Below is a small trained network, with its code and all its weights. Each question gives an input and a class and asks what happens when units are switched off, that is, made to give their printed mean instead of their output.

import numpy as np


def w(rows, s, z=0):
    codes = np.array(rows[::2]) - 128.0
    scale = np.full(codes.shape[1], s)
    scale[-1] = z or s
    return codes * scale


def f(y):
    return np.maximum(y, 0)


def log_softmax(a):
    a = a - a.max(-1, keepdims=True)
    return a - np.log(np.exp(a).sum(-1, keepdims=True))


def net(x, mask):
    res = np.array(x, float).reshape(1, 7) / 4 @ E
    y = f(res @ A[0][:, :-1].T + A[0][:, -1])
    res = res + np.where(mask, y, B[0][:, -1]) @ B[0][:, :-1]
    return log_softmax(res[-1] @ U[:, :-1].T + U[:, -1])


A, B = {}, {}
E = w([
[127,91,199,202,76,219,80,205,209,123,145,142],'x0',
[194,106,96,136,172,115,127,90,80,37,91,82],'x1',
[143,197,63,111,198,119,150,92,92,137,168,120],'x2',
[81,135,110,92,124,57,141,113,117,166,165,164],'x3',
[106,58,157,152,99,170,90,90,69,47,2,165],'x4',
[161,146,138,150,131,158,144,162,148,180,141,126],'x5',
[32,140,131,28,92,93,137,128,146,174,123,211],'x6',
],0.0068)
A[0] = w([
[121,121,128,147,145,117,95,103,134,146,127,132,4],'N0',
[141,99,100,109,155,121,125,80,93,94,94,95,62],'N1',
[167,127,81,98,162,74,116,13,1,59,60,80,227],'N2',
[199,128,161,171,120,174,83,145,132,97,109,79,194],'N3',
[57,103,166,85,46,130,115,132,154,138,108,210,167],'N4',
[178,121,175,205,112,175,115,190,171,109,126,100,174],'N5',
[143,203,78,125,172,72,160,121,174,210,213,110,216],'N6',
[172,94,159,179,111,186,79,210,163,108,113,103,161],'N7',
[191,108,164,184,119,187,115,153,180,98,116,109,121],'N8',
[169,115,151,210,118,176,137,137,132,98,129,67,165],'N9',
[143,146,102,105,130,109,119,121,129,175,179,122,136],'N10',
[80,117,140,109,111,122,121,136,148,117,99,163,183],'N11',
[58,124,154,101,94,116,138,131,179,160,148,200,227],'N12',
[20,89,174,100,73,129,127,141,162,153,108,213,147],'N13',
[187,111,130,203,132,180,119,164,146,103,110,95,163],'N14',
],0.0072,0.0016)
B[0] = w([
[166,148,132,142,111,93,119,136,146,107,135,148,128],'N0',
[113,80,97,148,172,147,133,117,112,79,62,162,172],'N1',
[168,63,2,182,220,188,217,142,15,21,24,239,247],'N2',
[163,38,172,162,138,173,214,34,156,125,181,157,191],'N3',
[64,183,163,206,83,186,23,168,104,116,28,41,183],'N4',
[144,90,223,112,22,134,147,50,211,175,219,123,200],'N5',
[189,172,66,23,174,20,189,185,175,212,189,73,213],'N6',
[143,66,244,164,28,208,153,57,186,167,146,60,198],'N7',
[114,49,231,133,67,185,168,46,189,154,165,130,189],'N8',
[149,40,154,97,126,124,181,41,147,133,178,148,189],'N9',
[170,205,111,90,147,65,158,172,117,161,161,126,162],'N10',
[102,145,126,179,116,189,99,134,136,109,118,135,155],'N11',
[81,216,119,152,78,157,67,246,133,164,115,75,186],'N12',
[42,225,176,215,75,215,14,207,132,90,38,34,190],'N13',
[183,12,181,135,107,157,207,48,158,165,172,154,191],'N14',
],0.0053,0.012)
U = w([
[129,61,213,158,83,162,151,33,195,149,166,125,30],'0',
[37,195,156,193,76,175,1,204,140,124,66,94,67],'1',
[132,99,63,167,200,145,166,115,35,15,55,231,153],'2',
[131,190,95,44,158,35,148,176,165,209,193,104,245],'3',
],0.0081,0.0011)

Each question gives the input, the list of numbers given to net, and the class t.
The units are the neurons (one row each of A and B). Each row of codes is followed by its name. A weight is (code - 128) times the scale printed after its matrix; where a second scale follows, it is the last column's (A, B and U).
mask holds one flag per neuron, in row order. A switched-off neuron (its flag False) gives its mean, the last column of its row in B, instead of its output. The means were averaged over made-up inputs and are rounded, as every weight is.
A unit's drop is (log p(t) with every unit on - log p(t) with that unit switched off) / (log p(t) with every unit on - log p(t) with every unit switched off).
The circuit of an input: a set's keep is (log p(t) with only the set's units on - log p(t) with every unit switched off) / (log p(t) with every unit on - log p(t) with every unit switched off). Starting from the 12 units with the biggest drops (on a tie, the unit counted first), units are removed one at a time, each time the one whose removal leaves the highest keep (on an exact tie, the one counted first), for as long as the keep stays at least 0.8.
circuit, biggest first: the units of the circuit, biggest drop first
unit that matters most: the unit with the biggest drop
k most important neurons: the k neurons with the biggest drops, biggest first
drop when u is switched off: that unit's drop, to one decimal
input [1,8,-3,1,-7,6,0], class 3: circuit, biggest first : (N6 N7)
input [-5,0,2,-8,-5,-7,7], class 3: unit that matters most : N6
input [-7,-8,4,6,4,1,-4], class 2: 3 most important neurons : (N2 N5 N7)
input [-7,6,-7,-7,-6,2,6], class 2: circuit, biggest first : (N5 N7)
input [1,7,2,-3,-6,4,0], class 3: 2 most important neurons : (N6 N7)
input [3,-7,2,-1,-6,3,8], class 1: 2 most important neurons : (N13 N4)
input [7,-5,-7,-8,-1,8,7], class 1: 3 most important neurons : (N13 N4 N12)
input [5,8,3,-1,6,-4,-2], class 0: 3 most important neurons : (N7 N8 N14)
input [0,3,8,-1,-4,2,-7], class 3: 3 most important neurons : (N6 N7 N10)
input [5,-3,1,2,-7,-6,4], class 1: drop when N4 is switched off : 0.2
input [1,4,4,6,1,2,3], class 2: drop when N5 is switched off : 0.3
input [-2,6,-2,-6,-2,-4,-1], class 2: drop when N2 is switched off : 0.3
input [2,5,-2,1,-8,-5,4], class 3: drop when N10 is switched off : 0.0
input [-6,-7,0,5,1,5,4], class 1: circuit, biggest first : (N13)
